Here is a tiny trained network, its code and every weight. The questions are about switching its units off for an input and a class, where a switched-off unit gives its printed mean instead of its output.

import numpy as np


def w(rows, s, z=0):
    codes = np.array(rows[::2]) - 128.0
    scale = np.full(codes.shape[1], s)
    scale[-1] = z or s
    return codes * scale


def f(y):
    return y / 2 * (1 + np.tanh(0.7978845608 * (y + 0.044715 * y**3)))


def log_softmax(a):
    a = a - a.max(-1, keepdims=True)
    return a - np.log(np.exp(a).sum(-1, keepdims=True))


def net(x, mask):
    res = np.array(x, float).reshape(1, 3) / 4 @ E
    y = f(res @ A[0][:, :-1].T + A[0][:, -1])
    res = res + np.where(mask, y, B[0][:, -1]) @ B[0][:, :-1]
    return log_softmax(res[-1] @ U[:, :-1].T + U[:, -1])


A, B = {}, {}
E = w([
[18,116,59,179,244,145,146,61,155,74,83,181],'x0',
[22,119,104,80,105,124,14,177,136,191,166,129],'x1',
[191,131,43,214,161,98,92,168,67,205,222,152],'x2',
],0.011)
A[0] = w([
[105,119,145,118,121,103,114,130,131,131,147,150,94],'neuron 0',
[153,110,85,155,136,134,123,115,139,170,173,128,119],'neuron 1',
[147,132,110,98,116,130,125,165,122,115,128,136,80],'neuron 2',
[181,131,148,117,88,127,122,111,118,141,116,132,101],'neuron 3',
[121,133,188,81,83,119,125,112,135,104,97,113,99],'neuron 4',
[89,146,106,92,101,151,71,130,98,153,128,121,97],'neuron 5',
[253,127,145,166,166,136,221,101,122,69,103,132,100],'neuron 6',
[109,139,152,95,102,127,137,111,126,65,121,137,75],'neuron 7',
[70,144,73,156,149,124,151,101,124,114,98,141,88],'neuron 8',
[153,137,99,187,138,115,104,114,116,147,156,138,75],'neuron 9',
[169,123,97,162,149,101,94,168,127,142,133,123,96],'neuron 10',
[120,110,115,99,131,161,114,131,155,159,156,121,114],'neuron 11',
[101,124,161,78,113,127,145,132,135,89,81,142,68],'neuron 12',
[130,114,96,136,180,154,90,106,152,83,116,144,100],'neuron 13',
[75,124,148,116,127,100,87,151,131,123,137,131,108],'neuron 14',
[182,127,105,193,169,162,105,142,114,147,156,147,96],'neuron 15',
[97,119,109,104,108,139,98,122,141,157,123,145,93],'neuron 16',
[129,130,115,123,121,131,108,142,141,120,121,140,251],'neuron 17',
[158,162,49,121,140,122,124,135,130,127,161,121,115],'neuron 18',
[66,119,104,172,209,133,139,132,128,102,134,129,108],'neuron 19',
[228,116,185,69,29,126,98,157,115,149,161,115,99],'neuron 20',
[82,126,118,107,117,134,80,130,113,154,152,136,166],'neuron 21',
[114,151,147,121,133,162,141,145,138,119,116,116,98],'neuron 22',
[154,126,101,172,142,125,108,125,119,159,156,113,224],'neuron 23',
[53,114,140,99,102,127,107,140,139,138,129,111,120],'neuron 24',
[95,144,115,124,140,124,77,158,125,156,160,128,108],'neuron 25',
[184,134,126,120,92,144,102,144,145,128,141,134,91],'neuron 26',
[90,124,160,90,98,136,135,111,119,98,113,128,220],'neuron 27',
[83,128,140,81,136,146,156,113,157,111,101,99,147],'neuron 28',
[61,116,119,166,183,118,149,105,112,97,126,132,117],'neuron 29',
],0.013)
B[0] = w([
[114,104,119,143,106,134,136,109,142,122,132,78,133],'neuron 0',
[119,78,144,115,137,143,168,129,106,134,107,159,166],'neuron 1',
[99,117,147,162,131,111,145,112,134,163,125,72,130],'neuron 2',
[108,136,115,144,130,127,139,124,160,170,130,88,163],'neuron 3',
[92,68,155,102,149,132,173,133,85,144,142,146,190],'neuron 4',
[115,104,90,202,110,148,147,118,167,96,124,83,170],'neuron 5',
[149,119,83,237,74,121,105,113,196,27,128,80,240],'neuron 6',
[68,60,159,136,104,97,161,125,104,150,143,106,162],'neuron 7',
[108,178,134,124,121,131,164,134,147,200,125,76,176],'neuron 8',
[76,58,160,142,130,123,172,123,75,151,143,100,158],'neuron 9',
[82,72,150,121,131,124,182,114,94,139,120,131,161],'neuron 10',
[120,124,115,169,129,119,141,128,145,117,131,108,146],'neuron 11',
[97,46,157,156,127,155,186,112,67,163,129,133,176],'neuron 12',
[124,134,102,120,131,138,131,125,128,192,144,80,164],'neuron 13',
[127,116,125,187,98,110,149,108,165,105,130,85,163],'neuron 14',
[101,56,168,113,100,134,180,120,82,141,136,144,173],'neuron 15',
[124,104,121,187,99,133,168,116,122,105,128,54,152],'neuron 16',
[198,203,144,63,145,125,52,153,146,87,117,243,200],'neuron 17',
[95,76,144,134,149,136,130,116,100,136,137,143,157],'neuron 18',
[131,186,127,108,138,137,119,127,144,207,131,91,189],'neuron 19',
[117,208,114,92,142,139,126,127,168,241,128,86,250],'neuron 20',
[173,143,116,164,98,117,126,119,148,77,127,123,190],'neuron 21',
[116,99,140,138,120,126,155,141,111,133,142,114,139],'neuron 22',
[144,126,149,60,164,120,69,161,97,89,114,252,201],'neuron 23',
[122,94,106,192,106,118,149,105,158,90,126,80,180],'neuron 24',
[127,88,121,189,96,131,153,108,149,96,132,75,171],'neuron 25',
[102,136,128,136,129,136,153,112,129,166,141,64,158],'neuron 26',
[149,122,138,86,154,121,74,152,84,121,115,253,215],'neuron 27',
[127,88,144,102,152,135,138,137,80,118,147,174,197],'neuron 28',
[134,172,132,90,109,125,118,140,178,198,133,94,188],'neuron 29',
],0.021)
U = w([
[124,206,130,88,125,145,136,140,159,249,141,100,110],'0',
[95,63,190,107,125,129,173,136,74,142,141,188,93],'1',
[157,127,99,209,76,111,133,101,166,67,129,109,116],'2',
[199,190,142,67,149,111,56,172,113,99,110,216,254],'3',
[147,164,110,129,160,91,119,120,80,105,111,101,91],'4',
[128,150,111,80,152,98,144,139,102,108,128,85,88],'5',
],0.012,0.0069)

Each question gives the input, the list of numbers given to net, and the class t.
The units are the neurons (one row each of A and B). Each row of codes is followed by its name. A weight is (code - 128) times the scale printed after its matrix; where a second scale follows, it is the last column's (A, B and U).
mask holds one flag per neuron, in row order. A switched-off neuron (its flag False) gives its mean, the last column of its row in B, instead of its output. The means were averaged over made-up inputs and are rounded, as every weight is.
A unit's drop is (log p(t) with every unit on - log p(t) with that unit switched off) / (log p(t) with every unit on - log p(t) with every unit switched off).
The circuit of an input: a set's keep is (log p(t) with only the set's units on - log p(t) with every unit switched off) / (log p(t) with every unit on - log p(t) with every unit switched off). Starting from the 12 units with the biggest drops (on a tie, the unit counted first), units are removed one at a time, each time the one whose removal leaves the highest keep (on an exact tie, the one counted first), for as long as the keep stays at least 0.8.
units of the circuit, in order: the units of the circuit, biggest drop first
unit that matters most: the unit with the biggest drop
k most important neurons: the k neurons with the biggest drops, biggest first
drop when u is switched off: that unit's drop, to one decimal
input [-5,6,-2], class 2: 2 most important neurons	(neuron 24; neuron 5)
input [8,-8,8], class 0: unit that matters most	neuron 19
input [-7,5,8], class 1: 4 most important neurons	(neuron 23; neuron 10; neuron 15; neuron 1)
input [8,-5,-8], class 0: 3 most important neurons	(neuron 29; neuron 19; neuron 8)
input [3,-3,3], class 3: units of the circuit, in order	(neuron 23; neuron 12)
input [-7,-8,2], class 2: 2 most important neurons	(neuron 6; neuron 19)
input [5,-4,5], class 0: 4 most important neurons	(neuron 19; neuron 29; neuron 8; neuron 27)
input [-5,-6,6], class 1: 3 most important neurons	(neuron 15; neuron 23; neuron 10)
input [-5,-4,6], class 1: 2 most important neurons	(neuron 15; neuron 23)
input [-3,-5,4], class 2: 3 most important neurons	(neuron 6; neuron 27; neuron 4)
input [7,-5,8], class 1: 4 most important neurons	(neuron 15; neuron 20; neuron 9; neuron 23)
input [0,1,3], class 3: units of the circuit, in order	(neuron 12; neuron 23)
input [-6,3,-7], class 1: 2 most important neurons	(neuron 4; neuron 27)
input [6,-5,5], class 0: units of the circuit, in order	(neuron 19)
input [3,4,1], class 2: 2 most important neurons	(neuron 20; neuron 27)
input [-3,3,3], class 3: 2 most important neurons	(neuron 6; neuron 23)
input [6,0,8], class 1: drop when neuron 20 is switched off	1.1
input [2,-5,1], class 2: drop when neuron 6 is switched off	6.6
input [0,-1,7], class 1: drop when neuron 0 is switched off	0.0
input [-6,-6,-5], class 0: units of the circuit, in order	(neuron 20)
